Below are the code and all the weights of a small trained network. Each question names an input and a target symbol and asks about switching units off, where a switched-off unit gives its printed mean instead of its output.

import numpy as np


def w(rows, s, z=0):
    codes = np.array(rows[::2]) - 128.0
    scale = np.full(codes.shape[1], s)
    scale[-1] = z or s
    return codes * scale


def f(y):
    return y / 2 * (1 + np.tanh(0.7978845608 * (y + 0.044715 * y**3)))


def softmax(a):
    e = np.exp(a - a.max(-1, keepdims=True))
    return e / e.sum(-1, keepdims=True)


def log_softmax(a):
    a = a - a.max(-1, keepdims=True)
    return a - np.log(np.exp(a).sum(-1, keepdims=True))


def net(x, mask):
    ids = ['βγδηλμπστφ'.index(c) for c in x.split()]
    T = len(ids)
    res = E[ids] + P[:T]
    u = 0
    for l in range(2):
        r = res
        for j in range(3):
            rows = slice(3 * j, 3 * j + 3)
            q, k, v = (r @ M[l][rows].T for M in (Q, K, V))
            z = softmax(np.where(np.tri(T) > 0, q @ k.T / 3**0.5, -1e9)) @ v
            o = O[l][rows]
            res = res + np.where(mask[u + j], z, o[:, -1]) @ o[:, :-1]
        u += 3
        y = f(res @ A[l][:, :-1].T + A[l][:, -1])
        res = res + np.where(mask[u : u + 4], y, B[l][:, -1]) @ B[l][:, :-1]
        u += 4
    return log_softmax(res[-1] @ U[:, :-1].T + U[:, -1])


Q, K, V, O, A, B = {}, {}, {}, {}, {}, {}
E = w([
[149,143,191,158,101,56,178],'β',
[52,105,67,212,227,121,151],'γ',
[199,104,183,193,165,137,60],'δ',
[117,166,220,113,62,161,141],'η',
[98,244,97,53,120,140,131],'λ',
[169,138,103,163,72,96,94],'μ',
[247,119,112,137,133,141,142],'π',
[165,21,60,33,182,70,225],'σ',
[34,58,103,129,102,27,181],'τ',
[69,64,25,48,20,201,180],'φ',
],0.015)
P = w([
[113,150,101,131,165,101,119],'0',
[166,96,140,119,38,43,131],'1',
[94,14,152,165,93,246,86],'2',
[135,223,27,222,175,152,235],'3',
[139,171,117,91,43,64,93],'4',
[73,77,204,93,89,232,133],'5',
],0.011)
Q[0] = w([
[133,192,188,144,65,81,47],'L0H0',
[169,114,129,117,44,228,127],'L0H0',
[205,205,161,159,131,185,195],'L0H0',
[2,150,188,150,251,141,142],'L0H1',
[116,209,57,200,149,179,133],'L0H1',
[156,199,144,208,124,186,136],'L0H1',
[43,179,201,49,91,137,105],'L0H2',
[171,188,188,173,108,236,130],'L0H2',
[170,155,140,181,170,159,220],'L0H2',
],0.01)
K[0] = w([
[146,216,111,158,68,67,112],'L0H0',
[169,144,12,139,90,181,233],'L0H0',
[142,216,118,224,191,172,210],'L0H0',
[48,44,133,125,198,44,73],'L0H1',
[2,142,73,83,142,164,188],'L0H1',
[76,161,26,59,116,111,151],'L0H1',
[75,192,242,99,91,202,80],'L0H2',
[211,185,131,181,135,225,114],'L0H2',
[194,102,131,180,170,115,100],'L0H2',
],0.0091)
V[0] = w([
[150,73,106,75,175,123,161],'L0H0',
[92,112,67,195,43,88,127],'L0H0',
[108,93,153,207,141,178,172],'L0H0',
[166,167,186,115,200,89,81],'L0H1',
[108,194,207,23,107,177,169],'L0H1',
[211,130,206,233,101,177,255],'L0H1',
[111,137,145,84,211,197,134],'L0H2',
[171,113,126,210,144,109,142],'L0H2',
[171,164,77,84,126,125,13],'L0H2',
],0.0061)
O[0] = w([
[155,57,177,211,154,193,153,150],'L0H0',
[93,119,27,141,129,81,122,150],'L0H0',
[76,74,165,98,193,112,31,144],'L0H0',
[144,90,179,230,163,81,24,129],'L0H1',
[41,194,254,91,111,160,128,65],'L0H1',
[146,13,165,60,172,98,21,254],'L0H1',
[195,98,52,177,85,112,144,88],'L0H2',
[80,203,144,115,71,176,61,197],'L0H2',
[134,124,220,134,94,232,169,135],'L0H2',
],0.0057)
A[0] = w([
[42,164,76,130,204,160,180,240],'L0N0',
[119,254,185,197,221,228,75,2],'L0N1',
[125,19,71,233,227,173,68,22],'L0N2',
[164,186,157,150,180,43,62,9],'L0N3',
],0.0064,0.0023)
B[0] = w([
[229,17,185,154,85,83,31,154],'L0N0',
[133,71,69,36,65,1,158,160],'L0N1',
[126,171,185,130,109,144,204,254],'L0N2',
[170,175,190,153,148,87,221,144],'L0N3',
],0.0091,0.0062)
Q[1] = w([
[156,151,70,171,70,120,149],'L1H0',
[52,166,51,136,134,116,214],'L1H0',
[138,215,154,117,187,95,140],'L1H0',
[141,251,141,124,168,114,84],'L1H1',
[162,77,164,59,105,140,82],'L1H1',
[60,160,157,101,103,136,199],'L1H1',
[117,228,127,144,156,58,87],'L1H2',
[20,160,86,163,117,135,103],'L1H2',
[55,75,192,31,164,115,40],'L1H2',
],0.011)
K[1] = w([
[134,82,128,131,199,91,195],'L1H0',
[2,125,85,162,118,81,194],'L1H0',
[121,184,232,169,119,89,191],'L1H0',
[150,205,185,208,89,135,127],'L1H1',
[129,179,106,54,233,104,48],'L1H1',
[91,31,220,147,144,200,50],'L1H1',
[156,189,212,237,116,136,179],'L1H2',
[116,210,168,141,42,77,175],'L1H2',
[159,187,171,32,108,159,54],'L1H2',
],0.0084)
V[1] = w([
[106,132,153,224,67,139,86],'L1H0',
[188,217,129,154,135,151,43],'L1H0',
[174,254,94,56,196,130,119],'L1H0',
[192,200,199,140,42,184,129],'L1H1',
[104,66,146,66,133,144,185],'L1H1',
[104,113,154,188,105,189,131],'L1H1',
[217,73,100,106,175,158,190],'L1H2',
[52,35,115,158,57,109,128],'L1H2',
[144,105,181,238,182,209,53],'L1H2',
],0.0062)
O[1] = w([
[140,180,121,222,114,114,99,124],'L1H0',
[113,128,138,192,52,164,149,145],'L1H0',
[140,87,121,112,94,157,205,79],'L1H0',
[130,48,107,75,117,71,140,164],'L1H1',
[185,232,143,131,139,105,124,137],'L1H1',
[192,60,108,99,209,148,158,71],'L1H1',
[147,186,144,53,159,125,135,253],'L1H2',
[125,141,166,163,125,124,2,124],'L1H2',
[131,155,185,181,83,123,172,118],'L1H2',
],0.0072,0.0066)
A[1] = w([
[96,113,26,125,83,77,98,105],'L1N0',
[81,154,181,146,187,197,45,97],'L1N1',
[49,173,175,42,135,105,102,254],'L1N2',
[80,124,110,124,147,1,176,190],'L1N3',
],0.0086,0.0045)
B[1] = w([
[20,111,71,175,11,98,202,185],'L1N0',
[81,186,81,61,154,57,208,180],'L1N1',
[207,120,90,195,138,224,181,254],'L1N2',
[53,163,254,52,197,165,61,214],'L1N3',
],0.0075,0.0061)
U = w([
[81,147,144,148,167,141,133,166],'β',
[172,152,150,202,125,93,117,115],'γ',
[125,134,177,91,134,84,145,1],'δ',
[111,81,177,126,104,232,98,186],'η',
[113,143,130,87,84,87,151,69],'λ',
[112,109,83,179,134,137,153,202],'μ',
[157,174,115,149,131,119,254,116],'π',
[137,123,101,97,188,110,107,146],'σ',
[114,104,117,166,163,101,93,196],'τ',
[189,78,120,88,94,76,78,60],'φ',
],0.0094,0.005)

Each question gives the input, a string of symbols that net reads in full, and the target symbol t.
The units are the heads (3 rows each of Q, K, V and O) and the neurons (one row each of A and B). Each row of codes is followed by its name. A weight is (code - 128) times the scale printed after its matrix; where a second scale follows, it is the last column's (O, A, B and U).
mask holds one flag per unit, layer by layer, with each layer's heads first. A switched-off unit (its flag False) gives its mean, the last column of its rows in O or B, instead of its output. The means were averaged over made-up inputs and are rounded, as every weight is.
A unit's drop is (log p(t) with every unit on - log p(t) with that unit switched off) / (log p(t) with every unit on - log p(t) with every unit switched off).
The circuit of an input: a set's keep is (log p(t) with only the set's units on - log p(t) with every unit switched off) / (log p(t) with every unit on - log p(t) with every unit switched off). Starting from the 12 units with the biggest drops (on a tie, the unit counted first), units are removed one at a time, each time the one whose removal leaves the highest keep (on an exact tie, the one counted first), for as long as the keep stays at least 0.8.
units of the circuit, in order: the units of the circuit, biggest drop first
most important unit: the unit with the biggest drop
k most important neurons: the k neurons with the biggest drops, biggest first
k most important neurons of layer l: the k neurons of layer l with the biggest drops, biggest first
heads that matter: for each layer, one digit per head in row order, 1 if its drop is at least 0.15 and else 0, layers parted by /
input φ π γ β, target γ: units of the circuit, in order : [L0N0 L1H2]
input μ π π μ, target μ: most important unit : L1N0
input λ η μ η, target λ: units of the circuit, in order : [L0N1 L0H1 L1H2]
input δ δ φ σ, target σ: units of the circuit, in order : [L1H0 L1H2]
input δ π δ δ δ, target γ: units of the circuit, in order : [L1H2 L1H0]
input δ σ δ π, target σ: heads that matter : 000 / 001
input δ π π λ, target λ: units of the circuit, in order : [L0N1 L0N0 L1N0 L0H1]
input π π π δ, target δ: heads that matter : 000 / 000
input γ π π η, target γ: 2 most important neurons : [L0N0 L1N1]
input π σ π, target π: units of the circuit, in order : [L1N1 L1H1 L0N2]
input σ η σ σ π π, target π: 2 most important neurons : [L1N1 L1N3]
input μ π σ π, target σ: units of the circuit, in order : [L1H0 L0H2 L1H2]
input δ π π μ π σ, target π: heads that matter : 101 / 010
input β π π μ λ, target π: units of the circuit, in order : [L1N2]
input β π π δ, target δ: 3 most important neurons : [L0N1 L1N3 L0N3]
input δ δ γ, target γ: units of the circuit, in order : [L0N0 L0H1 L1H2 L1H0]
input δ σ μ, target π: heads that matter : 000 / 010
input γ π μ μ, target γ: units of the circuit, in order : [L0N0 L1H2 L1H0]
input δ μ η, target μ: 2 most important neurons of layer 1 : [L1N3 L1N0]
input λ σ λ, target π: most important unit : L0H2
input π δ μ σ, target σ: units of the circuit, in order : [L1H2 L1N3]
input π δ η γ, target γ: 3 most important neurons of layer 0 : [L0N0 L0N2 L0N1]
input μ φ δ, target σ: heads that matter : 010 / 101
input π φ η, target σ: heads that matter : 000 / 101
